Here is a tiny trained network, its code and every weight. The questions are about switching its units off for an input and a class, where a switched-off unit gives its printed mean instead of its output.

import numpy as np


def w(rows, s, z=0):
    codes = np.array(rows[::2]) - 128.0
    scale = np.full(codes.shape[1], s)
    scale[-1] = z or s
    return codes * scale


def f(y):
    return y / 2 * (1 + np.tanh(0.7978845608 * (y + 0.044715 * y**3)))


def log_softmax(a):
    a = a - a.max(-1, keepdims=True)
    return a - np.log(np.exp(a).sum(-1, keepdims=True))


def net(x, mask):
    res = np.array(x, float).reshape(1, 8) / 4 @ E
    y = f(res @ A[0][:, :-1].T + A[0][:, -1])
    res = res + np.where(mask, y, B[0][:, -1]) @ B[0][:, :-1]
    return log_softmax(res[-1] @ U[:, :-1].T + U[:, -1])


A, B = {}, {}
E = w([
[159,145,186,169,53,172,52],'x0',
[147,130,137,118,127,121,139],'x1',
[255,124,171,75,134,102,187],'x2',
[118,136,114,109,122,145,124],'x3',
[156,129,132,117,129,119,135],'x4',
[164,78,60,197,41,183,187],'x5',
[97,150,102,75,119,161,124],'x6',
[35,38,184,87,34,112,131],'x7',
],0.0077)
A[0] = w([
[205,148,82,124,157,172,113,135],'N0',
[227,85,123,115,226,214,115,89],'N1',
[80,137,154,122,37,34,180,60],'N2',
[115,33,160,82,101,128,132,61],'N3',
[80,20,25,129,210,92,224,81],'N4',
[152,148,210,180,52,140,47,103],'N5',
[96,56,167,18,35,116,176,53],'N6',
[176,69,107,241,49,177,246,1],'N7',
[108,46,134,79,97,107,114,139],'N8',
[232,69,184,45,131,155,194,164],'N9',
[88,80,111,115,191,55,194,130],'N10',
[126,253,104,160,137,133,166,69],'N11',
[151,148,163,173,58,183,70,153],'N12',
[140,80,23,154,69,228,216,148],'N13',
[164,193,32,136,132,166,152,201],'N14',
],0.0067,0.0046)
B[0] = w([
[94,124,96,162,107,89,152,184],'N0',
[111,163,83,106,81,83,115,182],'N1',
[179,203,68,162,136,64,115,160],'N2',
[105,184,25,200,143,88,125,162],'N3',
[160,142,52,124,138,254,91,213],'N4',
[152,150,71,92,192,153,162,200],'N5',
[123,192,103,140,112,92,122,214],'N6',
[126,193,134,92,187,114,153,214],'N7',
[96,163,143,206,99,135,189,187],'N8',
[163,32,132,117,123,104,85,234],'N9',
[143,154,140,107,113,193,136,194],'N10',
[95,172,68,148,96,75,119,153],'N11',
[171,85,69,87,142,182,161,205],'N12',
[81,108,236,107,197,84,161,254],'N13',
[87,115,145,143,81,102,125,222],'N14',
],0.0096,0.006)
U = w([
[119,138,113,120,147,124,121,238],'0',
[109,202,30,190,100,41,125,2],'1',
[91,192,224,78,243,108,133,91],'2',
[201,155,54,87,144,254,123,30],'3',
[123,148,140,114,140,133,122,172],'4',
[129,122,130,133,143,121,111,174],'5',
[107,55,84,128,150,104,83,135],'6',
[121,134,141,135,112,137,112,152],'7',
],0.0092,0.0082)

Each question gives the input, the list of numbers given to net, and the class t.
The units are the neurons (one row each of A and B). Each row of codes is followed by its name. A weight is (code - 128) times the scale printed after its matrix; where a second scale follows, it is the last column's (A, B and U).
mask holds one flag per neuron, in row order. A switched-off neuron (its flag False) gives its mean, the last column of its row in B, instead of its output. The means were averaged over made-up inputs and are rounded, as every weight is.
A unit's drop is (log p(t) with every unit on - log p(t) with that unit switched off) / (log p(t) with every unit on - log p(t) with every unit switched off).
The circuit of an input: a set's keep is (log p(t) with only the set's units on - log p(t) with every unit switched off) / (log p(t) with every unit on - log p(t) with every unit switched off). Starting from the 12 units with the biggest drops (on a tie, the unit counted first), units are removed one at a time, each time the one whose removal leaves the highest keep (on an exact tie, the one counted first), for as long as the keep stays at least 0.8.
circuit, biggest first: the units of the circuit, biggest drop first
most important unit: the unit with the biggest drop
top k neurons: the k neurons with the biggest drops, biggest first
drop of u: that unit's drop, to one decimal
input [7,-6,6,4,-1,-2,-5,4], class 3: circuit, biggest first => (N5; N13)
input [8,2,-4,-7,1,-5,-5,-8], class 1: most important unit => N11
input [4,-1,6,7,5,-4,5,-7], class 1: circuit, biggest first => (N1; N0)
input [-8,0,6,-3,-7,-3,4,1], class 3: circuit, biggest first => (N4; N13)
input [6,6,8,-6,7,-6,7,7], class 6: top 2 neurons => (N9; N7)
input [5,-1,2,0,3,-4,2,0], class 3: top 3 neurons => (N13; N14; N5)
input [5,3,-4,6,3,0,6,-8], class 1: circuit, biggest first => (N11; N0)
input [7,3,2,-5,-1,6,0,4], class 3: top 3 neurons => (N12; N5; N14)
input [3,-6,8,4,5,5,5,1], class 6: top 2 neurons => (N9; N10)
input [6,4,5,-2,-1,6,1,8], class 1: top 4 neurons => (N3; N6; N2; N8)
input [-4,-8,3,5,5,8,1,-8], class 1: top 2 neurons => (N0; N1)
input [8,5,-8,-5,2,7,8,5], class 3: top 3 neurons => (N12; N5; N14)
input [-8,4,-4,-5,-6,-1,-6,2], class 3: circuit, biggest first => (N4; N10)
input [-3,6,8,-1,7,-4,-7,-8], class 1: circuit, biggest first => (N1)
input [8,8,-1,7,-5,2,-2,7], class 3: top 2 neurons => (N12; N5)
input [8,-6,-7,8,2,0,-8,3], class 3: circuit, biggest first => (N12; N5)
input [6,-6,8,-6,-1,0,-7,-4], class 6: top 4 neurons => (N9; N4; N10; N0)
input [-7,-7,-1,1,4,8,-2,-5], class 2: top 2 neurons => (N13; N7)
input [2,-7,-2,2,6,8,-1,-8], class 1: top 4 neurons => (N0; N11; N1; N14)
input [8,4,2,-4,4,-5,2,-2], class 3: most important unit => N13
input [6,-8,-7,7,3,-6,-1,-8], class 1: top 2 neurons => (N11; N13)
input [-7,3,4,-7,6,0,-1,-5], class 3: top 3 neurons => (N4; N10; N13)
input [-1,1,7,-6,-2,-4,-7,8], class 1: drop of N3 => 0.3
input [2,-5,-4,-2,-5,4,6,8], class 1: drop of N3 => 0.3
input [-2,3,2,-2,6,8,6,6], class 2: drop of N7 => 0.3
